Here is a tiny trained network, its code and every weight. The questions are about switching its units off for an input and a class, where a switched-off unit gives its printed mean instead of its output.

import numpy as np


def w(rows, s, z=0):
    codes = np.array(rows[::2]) - 128.0
    scale = np.full(codes.shape[1], s)
    scale[-1] = z or s
    return codes * scale


def norm(h):
    return h / np.sqrt((h * h).mean(-1, keepdims=True) + 1e-5)


def f(y):
    return np.maximum(y, 0)


def log_softmax(a):
    a = a - a.max(-1, keepdims=True)
    return a - np.log(np.exp(a).sum(-1, keepdims=True))


def net(x, mask):
    res = np.array(x, float).reshape(1, 8) / 4 @ E
    u = 0
    for l in range(4):
        y = f(norm(res) @ A[l][:, :-1].T + A[l][:, -1])
        res = res + np.where(mask[u : u + 5], y, B[l][:, -1]) @ B[l][:, :-1]
        u += 5
    return log_softmax(norm(res)[-1] @ U[:, :-1].T + U[:, -1])


A, B = {}, {}
E = w([
[130,210,129,123,90,169,137,120],'x0',
[248,101,48,124,168,183,115,88],'x1',
[169,167,211,93,194,101,96,98],'x2',
[129,126,131,128,127,129,131,129],'x3',
[122,129,124,126,133,128,124,127],'x4',
[130,129,127,131,126,125,129,124],'x5',
[104,142,147,230,188,174,108,154],'x6',
[128,129,127,128,125,127,123,131],'x7',
],0.014)
A[0] = w([
[131,255,132,58,77,219,175,121,1],'L0N1',
[183,124,97,142,144,166,116,75,191],'L0N2',
[167,164,142,8,96,133,136,108,55],'L0N3',
[108,238,107,175,107,190,98,126,83],'L0N4',
[128,83,116,76,27,103,106,92,109],'L0N5',
],0.011,0.0083)
B[0] = w([
[199,2,155,175,67,46,83,114,186],'L0N1',
[28,117,162,115,151,146,176,69,254],'L0N2',
[126,186,115,144,191,82,204,138,198],'L0N3',
[136,90,121,149,165,60,140,130,193],'L0N4',
[102,155,106,136,201,115,177,168,205],'L0N5',
],0.014,0.0084)
A[1] = w([
[251,121,62,136,137,174,123,58,4],'L1N1',
[171,169,92,217,149,185,75,164,9],'L1N2',
[87,181,162,111,47,115,98,148,39],'L1N3',
[216,165,51,84,173,253,112,106,21],'L1N4',
[133,137,11,161,20,171,145,149,27],'L1N5',
],0.016,0.0033)
B[1] = w([
[66,108,136,150,110,71,132,7,204],'L1N1',
[155,154,126,148,206,68,201,120,181],'L1N2',
[77,116,105,121,191,110,171,36,181],'L1N3',
[33,174,125,125,139,98,138,57,196],'L1N4',
[101,83,186,42,222,197,116,211,255],'L1N5',
],0.014,0.0043)
A[2] = w([
[138,162,127,235,138,186,107,128,32],'L2N1',
[87,190,156,118,158,157,161,129,235],'L2N2',
[150,161,103,145,73,181,129,123,82],'L2N3',
[157,138,75,5,57,98,152,121,71],'L2N4',
[132,61,106,147,169,68,132,114,252],'L2N5',
],0.023,0.0033)
B[2] = w([
[177,161,118,156,157,76,198,145,148],'L2N1',
[146,163,99,120,88,156,126,166,209],'L2N2',
[111,94,108,122,137,130,76,149,128],'L2N3',
[158,149,156,252,182,126,152,144,145],'L2N4',
[153,102,121,141,75,143,118,145,251],'L2N5',
],0.02,0.023)
A[3] = w([
[182,50,130,133,118,116,75,141,63],'L3N1',
[34,160,171,141,94,55,132,154,1],'L3N2',
[239,217,191,60,131,112,45,73,146],'L3N3',
[127,135,113,62,175,159,70,162,63],'L3N4',
[131,159,106,140,3,139,149,122,236],'L3N5',
],0.022,0.003)
B[3] = w([
[120,87,164,128,99,36,100,127,175],'L3N1',
[110,78,111,147,170,139,159,13,157],'L3N2',
[80,16,144,124,181,249,73,235,155],'L3N3',
[166,172,200,142,105,138,19,97,144],'L3N4',
[172,192,131,56,84,140,57,105,250],'L3N5',
],0.015,0.02)
U = w([
[53,171,85,100,120,153,173,10,101],'0',
[156,151,128,116,115,143,132,149,255],'1',
[170,188,109,186,201,116,209,160,83],'2',
[136,53,151,142,107,84,124,115,72],'3',
[78,96,145,94,189,206,113,200,76],'4',
[153,163,123,106,107,138,116,146,144],'5',
[154,160,124,102,103,146,125,144,140],'6',
],0.012,0.0071)

Each question gives the input, the list of numbers given to net, and the class t.
The units are the neurons (one row each of A and B). Each row of codes is followed by its name. A weight is (code - 128) times the scale printed after its matrix; where a second scale follows, it is the last column's (A, B and U).
mask holds one flag per neuron, layer by layer. A switched-off neuron (its flag False) gives its mean, the last column of its row in B, instead of its output. The means were averaged over made-up inputs and are rounded, as every weight is.
A unit's drop is (log p(t) with every unit on - log p(t) with that unit switched off) / (log p(t) with every unit on - log p(t) with every unit switched off).
The circuit of an input: a set's keep is (log p(t) with only the set's units on - log p(t) with every unit switched off) / (log p(t) with every unit on - log p(t) with every unit switched off). Starting from the 12 units with the biggest drops (on a tie, the unit counted first), units are removed one at a time, each time the one whose removal leaves the highest keep (on an exact tie, the one counted first), for as long as the keep stays at least 0.8.
units of the circuit, in order: the units of the circuit, biggest drop first
unit that matters most: the unit with the biggest drop
top k neurons: the k neurons with the biggest drops, biggest first
k most important neurons of layer l: the k neurons of layer l with the biggest drops, biggest first
input [-6,-7,4,5,-3,5,-8,-5], class 2: unit that matters most -> L2N4
input [1,-4,-7,6,1,-4,6,3], class 4: units of the circuit, in order -> L1N5, L0N2
input [-6,-2,7,4,-1,1,-8,3], class 2: top 2 neurons -> L2N4, L3N5
input [6,-8,8,6,-6,-5,0,3], class 0: top 4 neurons -> L3N2, L1N3, L1N5, L2N5
input [0,1,-6,-2,-5,3,5,3], class 4: top 4 neurons -> L1N5, L0N3, L0N1, L0N5
input [5,-1,-8,-8,-2,5,7,7], class 4: top 4 neurons -> L1N5, L0N3, L0N5, L0N2
input [-6,-4,-5,-2,0,-3,-8,-2], class 2: units of the circuit, in order -> L2N4, L0N2
input [-3,8,-6,6,2,-6,-5,3], class 0: top 2 neurons -> L1N4, L1N1
input [8,4,2,4,-3,-7,4,-3], class 3: units of the circuit, in order -> L0N1, L2N2
input [2,-4,5,1,7,-5,-6,4], class 2: top 2 neurons -> L2N4, L0N2
input [-5,1,7,1,5,6,4,-3], class 4: top 2 neurons -> L3N3, L0N1
input [4,0,-6,6,0,5,-6,2], class 2: top 3 neurons -> L2N4, L0N5, L0N3
input [7,-6,-1,5,-5,2,-6,4], class 3: top 4 neurons -> L0N1, L0N2, L2N2, L2N4
input [3,6,3,-3,0,7,8,8], class 2: units of the circuit, in order -> L2N1
input [-3,6,-8,-3,-5,4,2,-7], class 4: top 2 neurons -> L1N5, L3N5
input [8,6,-7,-1,1,3,-5,5], class 3: 2 most important neurons of layer 1 -> L1N1, L1N5
input [-8,7,8,-7,-6,-3,-3,6], class 3: 2 most important neurons of layer 1 -> L1N1, L1N5
input [-4,-1,1,-5,8,6,8,-4], class 2: 2 most important neurons of layer 0 -> L0N1, L0N2
input [-7,-3,-7,-6,-8,5,8,-4], class 2: 2 most important neurons of layer 2 -> L2N1, L2N2
input [-1,5,8,5,7,5,-7,4], class 4: units of the circuit, in order -> L3N3
